Here is a tiny trained network, its code and every weight. The questions are about switching its units off for an input and a target symbol, where a switched-off unit gives its printed mean instead of its output.

import numpy as np


def w(rows, s, z=0):
    codes = np.array(rows[::2]) - 128.0
    scale = np.full(codes.shape[1], s)
    scale[-1] = z or s
    return codes * scale


def norm(h):
    return h / np.sqrt((h * h).mean(-1, keepdims=True) + 1e-5)


def softmax(a):
    e = np.exp(a - a.max(-1, keepdims=True))
    return e / e.sum(-1, keepdims=True)


def log_softmax(a):
    a = a - a.max(-1, keepdims=True)
    return a - np.log(np.exp(a).sum(-1, keepdims=True))


def net(x, mask):
    ids = ['ΠΣΨΩαγδεζηλμτφ'.index(c) for c in x.split()]
    T = len(ids)
    res = E[ids] + P[:T]
    u = 0
    for l in range(2):
        r = norm(res)
        for j in range(3):
            rows = slice(3 * j, 3 * j + 3)
            q, k, v = (r @ M[l][rows].T for M in (Q, K, V))
            z = softmax(np.where(np.tri(T) > 0, q @ k.T / 3**0.5, -1e9)) @ v
            o = O[l][rows]
            res = res + np.where(mask[u + j], z, o[:, -1]) @ o[:, :-1]
        u += 3
    return log_softmax(norm(res)[-1] @ U[:, :-1].T + U[:, -1])


Q, K, V, O = {}, {}, {}, {}
E = w([
[36,95,127],'Π',
[107,73,13],'Σ',
[105,88,176],'Ψ',
[115,124,176],'Ω',
[145,187,36],'α',
[99,131,61],'γ',
[153,135,109],'δ',
[82,9,175],'ε',
[219,2,128],'ζ',
[151,124,94],'η',
[223,82,190],'λ',
[89,76,78],'μ',
[213,146,249],'τ',
[143,115,52],'φ',
],0.018)
P = w([
[146,185,206],'0',
[132,9,1],'1',
[143,184,209],'2',
[131,10,4],'3',
[145,185,205],'4',
[124,7,8],'5',
[143,185,205],'6',
[121,13,6],'7',
[141,184,204],'8',
[118,7,11],'9',
[140,182,201],'10',
[109,9,15],'11',
[141,186,196],'12',
[104,1,14],'13',
],0.0064)
Q[0] = w([
[240,11,169],'0.h0',
[182,151,109],'0.h0',
[108,114,133],'0.h0',
[172,220,73],'0.h1',
[226,116,181],'0.h1',
[129,67,2],'0.h1',
[219,155,221],'0.h2',
[47,144,66],'0.h2',
[50,139,59],'0.h2',
],0.047)
K[0] = w([
[252,68,178],'0.h0',
[166,150,99],'0.h0',
[122,112,138],'0.h0',
[175,216,66],'0.h1',
[193,97,154],'0.h1',
[95,86,2],'0.h1',
[242,101,154],'0.h2',
[67,159,104],'0.h2',
[62,162,105],'0.h2',
],0.053)
V[0] = w([
[137,190,143],'0.h0',
[67,155,107],'0.h0',
[70,155,90],'0.h0',
[157,94,109],'0.h1',
[253,66,110],'0.h1',
[159,236,216],'0.h1',
[183,128,166],'0.h2',
[158,99,164],'0.h2',
[79,145,166],'0.h2',
],0.051)
O[0] = w([
[166,184,158,102],'0.h0',
[154,156,62,88],'0.h0',
[134,163,70,86],'0.h0',
[116,164,155,157],'0.h1',
[150,241,212,162],'0.h1',
[254,80,95,4],'0.h1',
[99,63,125,95],'0.h2',
[76,101,133,119],'0.h2',
[112,166,72,130],'0.h2',
],0.048,0.035)
Q[1] = w([
[120,90,127],'1.h0',
[146,206,239],'1.h0',
[120,147,254],'1.h0',
[205,124,121],'1.h1',
[166,163,174],'1.h1',
[99,64,216],'1.h1',
[178,113,172],'1.h2',
[128,221,116],'1.h2',
[105,107,124],'1.h2',
],0.042)
K[1] = w([
[138,92,140],'1.h0',
[144,158,253],'1.h0',
[146,92,251],'1.h0',
[182,85,136],'1.h1',
[159,177,148],'1.h1',
[76,88,253],'1.h1',
[156,111,187],'1.h2',
[141,192,70],'1.h2',
[123,110,121],'1.h2',
],0.04)
V[1] = w([
[154,66,109],'1.h0',
[205,171,135],'1.h0',
[134,114,227],'1.h0',
[133,156,219],'1.h1',
[91,100,60],'1.h1',
[255,169,175],'1.h1',
[156,211,170],'1.h2',
[33,106,118],'1.h2',
[82,21,123],'1.h2',
],0.037)
O[1] = w([
[111,89,174,79],'1.h0',
[56,208,140,130],'1.h0',
[167,243,164,252],'1.h0',
[141,85,13,206],'1.h1',
[146,185,206,101],'1.h1',
[29,4,84,51],'1.h1',
[223,137,159,134],'1.h2',
[58,125,195,171],'1.h2',
[24,27,86,105],'1.h2',
],0.031,0.016)
U = w([
[155,82,227,161],'Π',
[121,120,251,3],'Σ',
[197,139,62,210],'Ψ',
[206,225,124,82],'Ω',
[136,182,97,150],'α',
[135,64,108,247],'γ',
[139,153,26,142],'δ',
[88,45,136,160],'ε',
[75,80,40,199],'ζ',
[23,52,209,40],'η',
[216,137,154,128],'λ',
[3,164,62,10],'μ',
[188,99,121,222],'τ',
[146,70,133,238],'φ',
],0.017,0.006)

Each question gives the input, a string of symbols that net reads in full, and the target symbol t.
The units are the heads (3 rows each of Q, K, V and O). Each row of codes is followed by its name. A weight is (code - 128) times the scale printed after its matrix; where a second scale follows, it is the last column's (O and U).
mask holds one flag per head, layer by layer. A switched-off head (its flag False) gives its mean, the last column of its rows in O, instead of its output. The means were averaged over made-up inputs and are rounded, as every weight is.
A unit's drop is (log p(t) with every unit on - log p(t) with that unit switched off) / (log p(t) with every unit on - log p(t) with every unit switched off).
The circuit of an input: a set's keep is (log p(t) with only the set's units on - log p(t) with every unit switched off) / (log p(t) with every unit on - log p(t) with every unit switched off). Starting from all 6 units, units are removed one at a time, each time the one whose removal leaves the highest keep (on an exact tie, the one counted first), for as long as the keep stays at least 0.8.
circuit, biggest first: the units of the circuit, biggest drop first
most important unit: the unit with the biggest drop
which heads matter: for each layer, one digit per head in row order, 1 if its drop is at least 0.15 and else 0, layers parted by /
drop when u is switched off: that unit's drop, to one decimal
input ζ μ η α δ η γ γ, target Ω: which heads matter => 101 / 010
input Ψ τ α Π α μ Σ Ω, target Ω: which heads matter => 001 / 111
input Ω α η ζ γ τ Π ε λ, target Π: which heads matter => 111 / 010
input α μ Π δ, target μ: circuit, biggest first => [0.h1 0.h2 0.h0]
input μ φ φ μ α τ λ α λ δ λ μ Ω Π, target μ: circuit, biggest first => [0.h1 0.h0 1.h0 1.h1]
input τ τ λ γ Ω φ Ω α η α φ τ α ζ, target η: which heads matter => 101 / 000
input μ ε Π Ω, target μ: circuit, biggest first => [0.h0 0.h2]
input δ ζ Ω ζ Ω δ Σ γ Π δ, target μ: circuit, biggest first => [0.h1 0.h2]
input α Ω α μ ε ε γ τ γ μ α δ δ α, target Ω: which heads matter => 001 / 000
input δ α α Ω Ψ Π Π ε, target μ: which heads matter => 011 / 001
input η Π Ψ δ ε μ η α, target Ω: circuit, biggest first => [1.h2 0.h2]
input φ Π Π ε, target μ: which heads matter => 010 / 001
input η ε μ μ τ δ α Σ η δ, target Ω: which heads matter => 101 / 001
input τ ε φ φ α ε ε Ψ, target Ω: circuit, biggest first => [1.h0 1.h1]
input γ λ μ, target μ: which heads matter => 010 / 100
input Π φ μ μ γ ε α φ η μ Σ, target Ω: most important unit => 0.h0
input Ψ ε Ψ Ω Π τ, target Π: drop when 0.h0 is switched off => 1.0
input ε Π μ γ α, target Ψ: drop when 0.h0 is switched off => 0.1
input ε τ ζ γ Π Π Ω ε Π ζ, target η: drop when 0.h2 is switched off => 0.3
